Below are the code and all the weights of a small trained network. Each question names an input and a class and asks about switching units off, where a switched-off unit gives its printed mean instead of its output.

import numpy as np


def w(rows, s, z=0):
    codes = np.array(rows[::2]) - 128.0
    scale = np.full(codes.shape[1], s)
    scale[-1] = z or s
    return codes * scale


def norm(h):
    return h / np.sqrt((h * h).mean(-1, keepdims=True) + 1e-5)


def f(y):
    return y / 2 * (1 + np.tanh(0.7978845608 * (y + 0.044715 * y**3)))


def log_softmax(a):
    a = a - a.max(-1, keepdims=True)
    return a - np.log(np.exp(a).sum(-1, keepdims=True))


def net(x, mask):
    res = np.array(x, float).reshape(1, 4) / 4 @ E
    u = 0
    for l in range(2):
        y = f(norm(res) @ A[l][:, :-1].T + A[l][:, -1])
        res = res + np.where(mask[u : u + 8], y, B[l][:, -1]) @ B[l][:, :-1]
        u += 8
    return log_softmax(norm(res)[-1] @ U[:, :-1].T + U[:, -1])


A, B = {}, {}
E = w([
[154,20,64,121,133,156,246,209,29,103,96],'x0',
[104,25,187,26,164,128,180,190,226,66,139],'x1',
[55,117,177,147,117,50,109,135,175,149,1],'x2',
[180,121,208,80,78,67,146,99,114,94,149],'x3',
],0.0066)
A[0] = w([
[102,91,134,165,166,85,180,93,230,217,88,104],'0.n0',
[139,77,130,184,76,28,146,132,180,121,55,27],'0.n1',
[90,72,211,139,130,39,192,139,59,199,18,11],'0.n2',
[96,152,71,208,142,170,161,108,98,119,118,91],'0.n3',
[2,150,163,180,145,172,90,175,190,161,107,34],'0.n4',
[72,123,174,174,83,155,144,110,131,108,39,74],'0.n5',
[136,141,194,11,239,99,49,103,244,106,170,1],'0.n6',
[11,109,137,118,197,156,31,159,250,160,94,11],'0.n7',
],0.0063,0.004)
B[0] = w([
[163,115,2,134,89,109,57,125,147,18,205,196],'0.n0',
[61,169,32,206,214,110,65,94,110,92,90,179],'0.n1',
[66,60,85,61,147,38,74,19,164,39,125,230],'0.n2',
[14,149,136,85,121,175,98,101,106,141,155,207],'0.n3',
[188,194,79,83,191,98,157,218,114,125,127,203],'0.n4',
[157,213,85,147,148,145,158,70,142,54,57,167],'0.n5',
[28,189,186,188,73,218,227,114,84,106,119,250],'0.n6',
[209,168,126,113,82,135,113,218,160,146,92,253],'0.n7',
],0.0075,0.0046)
A[1] = w([
[103,7,121,86,136,105,187,150,113,146,209,26],'1.n0',
[141,2,97,120,136,176,193,190,99,92,104,167],'1.n1',
[141,76,160,161,62,94,107,59,111,146,185,121],'1.n2',
[111,114,53,177,163,166,103,103,26,232,137,95],'1.n3',
[88,159,170,167,183,98,90,157,224,170,99,2],'1.n4',
[100,97,200,113,46,218,150,123,161,93,219,162],'1.n5',
[189,160,147,156,84,125,60,206,169,141,61,77],'1.n6',
[199,187,192,107,152,79,131,74,128,211,127,51],'1.n7',
],0.0082,0.0027)
B[1] = w([
[217,45,139,64,75,142,177,118,13,249,69,192],'1.n0',
[248,121,109,102,103,63,114,26,121,169,120,241],'1.n1',
[154,112,88,159,217,188,140,194,220,98,115,155],'1.n2',
[45,74,194,97,128,106,62,218,182,142,195,254],'1.n3',
[146,103,46,10,74,209,176,166,9,77,138,148],'1.n4',
[90,180,189,166,129,91,172,82,66,124,51,222],'1.n5',
[232,93,106,46,109,179,204,255,168,147,207,177],'1.n6',
[182,26,110,234,191,155,159,76,167,110,87,151],'1.n7',
],0.0076,0.0073)
U = w([
[91,101,52,71,140,39,67,59,153,46,66,228],'0',
[75,234,230,130,94,184,207,89,110,98,121,177],'1',
[53,96,161,115,132,164,18,183,133,194,248,107],'2',
[245,63,145,67,102,115,151,67,60,221,113,113],'3',
[211,222,55,47,82,175,132,225,192,109,140,138],'4',
[222,87,130,216,214,179,104,87,197,109,135,2],'5',
],0.014,0.0021)

Each question gives the input, the list of numbers given to net, and the class t.
The units are the neurons (one row each of A and B). Each row of codes is followed by its name. A weight is (code - 128) times the scale printed after its matrix; where a second scale follows, it is the last column's (A, B and U).
mask holds one flag per neuron, layer by layer. A switched-off neuron (its flag False) gives its mean, the last column of its row in B, instead of its output. The means were averaged over made-up inputs and are rounded, as every weight is.
A unit's drop is (log p(t) with every unit on - log p(t) with that unit switched off) / (log p(t) with every unit on - log p(t) with every unit switched off).
unit that matters most: the unit with the biggest drop
top k neurons: the k neurons with the biggest drops, biggest first
k most important neurons of layer l: the k neurons of layer l with the biggest drops, biggest first
drop of u: that unit's drop, to one decimal
input [-4,-7,2,4], class 5: top neuron => 1.n7
input [-6,-3,-5,-1], class 5: top 3 neurons => 1.n7, 0.n1, 0.n6
input [-2,-3,-1,1], class 5: 2 most important neurons of layer 0 => 0.n6, 0.n1
input [-1,6,-7,-4], class 3: top 4 neurons => 1.n0, 1.n1, 0.n3, 0.n5
input [4,1,2,6], class 0: 2 most important neurons of layer 0 => 0.n2, 0.n1
input [-1,-1,-1,5], class 5: 2 most important neurons of layer 1 => 1.n7, 1.n2
input [2,8,4,-3], class 4: 2 most important neurons of layer 1 => 1.n5, 1.n6
input [-7,-3,-1,3], class 5: top 3 neurons => 1.n7, 0.n3, 1.n2
input [0,-6,4,-6], class 2: top 2 neurons => 1.n3, 0.n3
input [-3,8,-2,-4], class 1: top 2 neurons => 0.n6, 1.n5
input [-7,-3,-6,4], class 5: top 3 neurons => 1.n7, 1.n2, 0.n3
input [0,8,-7,-3], class 3: 2 most important neurons of layer 1 => 1.n0, 1.n1
input [-8,0,-6,-5], class 1: drop of 0.n6 => 0.5
input [-7,0,2,3], class 1: drop of 0.n6 => 5.3
input [-1,0,4,-3], class 4: drop of 1.n3 => 0.0
input [7,-7,3,-8], class 2: unit that matters most => 1.n3
